Below is a small trained network, with its code and all its weights. Each question gives an input and a class and asks what happens when units are switched off, that is, made to give their printed mean instead of their output.

import numpy as np


def w(rows, s, z=0):
    codes = np.array(rows[::2]) - 128.0
    scale = np.full(codes.shape[1], s)
    scale[-1] = z or s
    return codes * scale


def f(y):
    return np.maximum(y, 0)


def log_softmax(a):
    a = a - a.max(-1, keepdims=True)
    return a - np.log(np.exp(a).sum(-1, keepdims=True))


def net(x, mask):
    res = np.array(x, float).reshape(1, 8) / 4 @ E
    y = f(res @ A[0][:, :-1].T + A[0][:, -1])
    res = res + np.where(mask, y, B[0][:, -1]) @ B[0][:, :-1]
    return log_softmax(res[-1] @ U[:, :-1].T + U[:, -1])


A, B = {}, {}
E = w([
[126,158,25,127,215,223,174,112],'x0',
[73,178,161,21,147,86,174,124],'x1',
[126,141,61,80,108,128,116,48],'x2',
[198,43,115,106,191,115,74,177],'x3',
[95,153,178,179,189,167,189,144],'x4',
[42,205,117,180,183,68,51,156],'x5',
[101,153,166,26,128,112,74,186],'x6',
[88,191,178,157,80,254,140,217],'x7',
],0.006)
A[0] = w([
[67,217,111,85,87,214,234,109,191],'n0',
[121,123,120,10,168,106,89,162,207],'n1',
[123,106,100,60,225,16,180,42,186],'n2',
[99,149,163,192,225,142,134,188,151],'n3',
[237,9,45,126,139,178,116,87,163],'n4',
[86,139,165,178,204,176,136,212,163],'n5',
[97,157,153,128,185,110,113,157,122],'n6',
[121,103,219,78,55,68,95,134,138],'n7',
[74,180,21,187,133,114,38,75,169],'n8',
[99,151,170,196,245,161,132,209,148],'n9',
[230,6,204,114,110,117,148,191,176],'n10',
[127,123,130,190,164,95,123,97,187],'n11',
[125,94,209,57,79,67,99,153,252],'n12',
[155,79,72,74,132,175,129,114,164],'n13',
[119,126,112,3,174,112,57,200,218],'n14',
],0.0063,0.0026)
B[0] = w([
[145,198,209,80,157,179,165,147,231],'n0',
[165,212,86,192,190,89,57,48,211],'n1',
[173,241,96,178,236,126,58,4,232],'n2',
[174,174,119,131,229,176,133,63,200],'n3',
[254,82,56,186,159,146,120,80,254],'n4',
[161,186,133,119,200,161,136,86,211],'n5',
[143,139,115,130,167,149,128,106,169],'n6',
[91,174,165,145,76,43,85,171,204],'n7',
[138,191,147,181,86,21,64,129,191],'n8',
[161,180,136,122,219,158,135,74,216],'n9',
[144,137,129,200,94,10,70,126,246],'n10',
[158,133,94,175,154,79,99,91,172],'n11',
[111,214,162,171,89,52,63,149,231],'n12',
[186,127,104,153,169,151,139,93,189],'n13',
[172,215,85,192,193,71,75,42,229],'n14',
],0.0067,0.0068)
U = w([
[82,43,103,104,127,121,131,173,29],'0',
[160,5,93,157,69,132,143,139,137],'1',
[119,136,163,61,143,212,223,148,163],'2',
[52,41,95,101,127,131,134,150,33],'3',
[159,151,106,156,197,126,96,72,166],'4',
[91,155,157,139,27,82,91,164,194],'5',
[74,48,116,127,123,124,160,151,47],'6',
[78,68,88,74,129,118,142,177,4],'7',
],0.011,0.0031)

Each question gives the input, the list of numbers given to net, and the class t.
The units are the neurons (one row each of A and B). Each row of codes is followed by its name. A weight is (code - 128) times the scale printed after its matrix; where a second scale follows, it is the last column's (A, B and U).
mask holds one flag per neuron, in row order. A switched-off neuron (its flag False) gives its mean, the last column of its row in B, instead of its output. The means were averaged over made-up inputs and are rounded, as every weight is.
A unit's drop is (log p(t) with every unit on - log p(t) with that unit switched off) / (log p(t) with every unit on - log p(t) with every unit switched off).
The circuit of an input: a set's keep is (log p(t) with only the set's units on - log p(t) with every unit switched off) / (log p(t) with every unit on - log p(t) with every unit switched off). Starting from the 12 units with the biggest drops (on a tie, the unit counted first), units are removed one at a time, each time the one whose removal leaves the highest keep (on an exact tie, the one counted first), for as long as the keep stays at least 0.8.
circuit, biggest first: the units of the circuit, biggest drop first
top k neurons: the k neurons with the biggest drops, biggest first
drop when u is switched off: that unit's drop, to one decimal
input [-8,-5,-7,5,-8,-4,5,-8], class 5: circuit, biggest first	n7
input [4,3,4,0,7,-6,8,3], class 2: circuit, biggest first	n0, n2
input [-5,6,2,2,-8,-5,-4,0], class 5: circuit, biggest first	n7, n12
input [-8,-1,-6,-5,3,2,-8,-2], class 5: circuit, biggest first	n2, n4, n14
input [6,8,3,3,-4,-1,-5,5], class 2: top 2 neurons	n0, n10
input [-6,-7,0,0,-7,2,-5,-3], class 1: top 2 neurons	n4, n2
input [-3,8,6,-8,-1,-4,7,3], class 5: drop when n7 is switched off	0.1
input [8,-1,2,1,8,-2,-6,4], class 2: drop when n2 is switched off	0.2
input [-8,2,1,1,6,2,-3,-3], class 5: drop when n1 is switched off	0.1
input [-4,2,-1,-1,6,-3,7,5], class 5: drop when n12 is switched off	0.3
